Below is a small trained network, with its code and all its weights. Each question gives an input and a class and asks what happens when units are switched off, that is, made to give their printed mean instead of their output.

import numpy as np


def w(rows, s, z=0):
    codes = np.array(rows[::2]) - 128.0
    scale = np.full(codes.shape[1], s)
    scale[-1] = z or s
    return codes * scale


def f(y):
    return np.maximum(y, 0)


def log_softmax(a):
    a = a - a.max(-1, keepdims=True)
    return a - np.log(np.exp(a).sum(-1, keepdims=True))


def net(x, mask):
    res = np.array(x, float).reshape(1, 7) / 4 @ E
    y = f(res @ A[0][:, :-1].T + A[0][:, -1])
    res = res + np.where(mask, y, B[0][:, -1]) @ B[0][:, :-1]
    return log_softmax(res[-1] @ U[:, :-1].T + U[:, -1])


A, B = {}, {}
E = w([
[3,161,70,127,96],'x0',
[137,222,145,206,153],'x1',
[127,126,128,129,127],'x2',
[133,179,104,32,231],'x3',
[181,204,96,59,32],'x4',
[128,127,129,129,126],'x5',
[165,108,18,169,142],'x6',
],0.0058)
A[0] = w([
[65,150,105,133,100,48],'N0',
[131,162,115,84,213,37],'N1',
[130,137,104,103,182,58],'N2',
[169,107,101,149,144,137],'N3',
[47,149,88,120,117,26],'N4',
[87,85,138,153,187,31],'N5',
[94,141,157,109,129,102],'N6',
[56,128,82,146,129,55],'N7',
[138,107,151,176,57,47],'N8',
[125,80,127,94,115,48],'N9',
[163,174,119,106,91,58],'N10',
[92,87,145,141,171,45],'N11',
[193,100,151,143,125,87],'N12',
[138,118,87,145,139,60],'N13',
[132,102,142,190,73,22],'N14',
[122,81,119,94,119,48],'N15',
[143,174,108,88,166,62],'N16',
[221,102,160,130,161,37],'N17',
[125,142,143,116,124,237],'N18',
[135,138,116,87,114,53],'N19',
[164,126,135,124,126,103],'N20',
[137,116,115,163,96,98],'N21',
[149,104,133,130,136,134],'N22',
[149,166,88,107,88,88],'N23',
[109,137,117,96,199,72],'N24',
[164,136,77,181,147,122],'N25',
[125,141,117,88,166,43],'N26',
[148,206,143,175,161,57],'N27',
[127,131,200,107,122,72],'N28',
[139,116,127,170,110,155],'N29',
[161,161,111,98,80,38],'N30',
[138,173,132,168,149,38],'N31',
[69,151,105,125,116,32],'N32',
[132,25,118,50,106,53],'N33',
[170,115,25,161,139,13],'N34',
[130,154,110,96,158,36],'N35',
[122,97,147,192,204,93],'N36',
[162,106,29,157,141,39],'N37',
[198,111,155,131,143,42],'N38',
[146,153,120,108,94,12],'N39',
[122,174,171,147,126,112],'N40',
[126,96,140,185,68,27],'N41',
[91,87,144,148,172,15],'N42',
[165,170,135,96,54,61],'N43',
[185,111,148,140,141,54],'N44',
[83,153,253,90,104,2],'N45',
[146,203,139,207,139,75],'N46',
],0.014,0.0079)
B[0] = w([
[123,188,140,147,141,155],'N0',
[108,116,197,112,89,186],'N1',
[122,117,174,119,106,161],'N2',
[161,134,107,78,137,197],'N3',
[123,205,125,143,145,160],'N4',
[157,98,118,186,129,170],'N5',
[145,129,122,105,155,151],'N6',
[144,201,127,128,129,170],'N7',
[120,109,188,116,97,175],'N8',
[82,108,113,137,119,142],'N9',
[146,107,129,183,119,161],'N10',
[156,110,125,180,136,159],'N11',
[132,184,128,136,136,179],'N12',
[138,120,138,117,156,142],'N13',
[112,109,191,125,93,163],'N14',
[84,115,101,134,121,142],'N15',
[133,117,168,111,88,169],'N16',
[113,211,149,157,144,186],'N17',
[208,144,88,72,81,254],'N18',
[101,118,151,175,139,139],'N19',
[134,153,127,137,132,149],'N20',
[133,123,151,111,109,160],'N21',
[140,155,115,119,119,165],'N22',
[159,116,115,173,119,177],'N23',
[123,122,167,120,78,179],'N24',
[140,106,121,84,164,211],'N25',
[122,115,160,112,100,146],'N26',
[66,111,80,132,97,180],'N27',
[143,116,129,96,179,159],'N28',
[150,137,139,97,94,199],'N29',
[154,112,123,189,130,157],'N30',
[75,124,101,143,119,145],'N31',
[124,183,131,156,134,144],'N32',
[37,104,63,131,97,197],'N33',
[118,87,147,113,207,185],'N34',
[103,111,181,154,126,142],'N35',
[181,97,106,183,120,227],'N36',
[132,93,136,93,196,193],'N37',
[114,185,144,156,137,162],'N38',
[150,109,118,184,130,133],'N39',
[122,115,85,98,123,172],'N40',
[109,117,197,128,93,165],'N41',
[166,104,113,181,123,151],'N42',
[169,101,118,185,136,182],'N43',
[109,172,137,150,133,155],'N44',
[104,88,170,108,254,179],'N45',
[53,107,75,132,109,203],'N46',
],0.05,0.0064)
U = w([
[222,53,157,229,124,97],'0',
[147,78,254,122,79,92],'1',
[152,199,172,165,160,98],'2',
[154,52,179,109,230,129],'3',
[71,66,99,148,100,87],'4',
[183,90,158,132,123,254],'5',
],0.0056,0.014)

Each question gives the input, the list of numbers given to net, and the class t.
The units are the neurons (one row each of A and B). Each row of codes is followed by its name. A weight is (code - 128) times the scale printed after its matrix; where a second scale follows, it is the last column's (A, B and U).
mask holds one flag per neuron, in row order. A switched-off neuron (its flag False) gives its mean, the last column of its row in B, instead of its output. The means were averaged over made-up inputs and are rounded, as every weight is.
A unit's drop is (log p(t) with every unit on - log p(t) with that unit switched off) / (log p(t) with every unit on - log p(t) with every unit switched off).
The circuit of an input: a set's keep is (log p(t) with only the set's units on - log p(t) with every unit switched off) / (log p(t) with every unit on - log p(t) with every unit switched off). Starting from the 12 units with the biggest drops (on a tie, the unit counted first), units are removed one at a time, each time the one whose removal leaves the highest keep (on an exact tie, the one counted first), for as long as the keep stays at least 0.8.
circuit, biggest first: the units of the circuit, biggest drop first
most important unit: the unit with the biggest drop
top k neurons: the k neurons with the biggest drops, biggest first
drop of u: that unit's drop, to one decimal
input [-4,5,5,8,-8,3,3], class 0: most important unit : N36
input [5,7,-1,2,-5,-3,5], class 4: top 3 neurons : (N46, N27, N31)
input [-3,7,5,-1,7,-4,-6], class 0: top 4 neurons : (N43, N10, N33, N30)
input [-7,0,0,-7,-1,-7,-3], class 1: top 3 neurons : (N8, N14, N41)
input [-2,5,4,6,7,-6,7], class 0: top 2 neurons : (N23, N10)
input [-5,8,-2,1,-6,7,7], class 4: top 4 neurons : (N46, N27, N31, N45)
input [8,-6,-5,-7,2,-3,-5], class 2: circuit, biggest first : (N4, N0)
input [-8,7,3,-6,7,-7,4], class 2: top 3 neurons : (N17, N12, N38)
input [-6,2,-1,-4,0,0,6], class 2: circuit, biggest first : (N17, N12)
input [5,-2,4,8,7,-4,-5], class 1: top 4 neurons : (N1, N16, N36, N26)
input [4,-7,2,2,0,3,6], class 4: top 2 neurons : (N33, N45)
input [-5,2,-2,0,-4,-2,6], class 3: circuit, biggest first : (N25, N37)
input [-3,-2,7,-7,7,-2,-7], class 0: top 3 neurons : (N43, N30, N10)
input [-2,-5,2,0,3,-3,3], class 4: most important unit : N33
input [5,-1,8,7,-6,7,-5], class 1: top 2 neurons : (N1, N24)
input [-4,-7,1,4,-7,7,-1], class 0: top 3 neurons : (N36, N5, N11)
input [5,-3,-3,-8,8,-4,5], class 0: top 3 neurons : (N43, N23, N30)
input [-1,7,-6,-2,-1,5,3], class 4: drop of N46 : 0.2
input [7,-1,-2,-8,1,4,-4], class 1: drop of N15 : 0.0
input [-6,4,-8,3,-3,-2,3], class 2: drop of N38 : 0.1
input [8,3,4,5,4,0,7], class 2: circuit, biggest first : (N4)
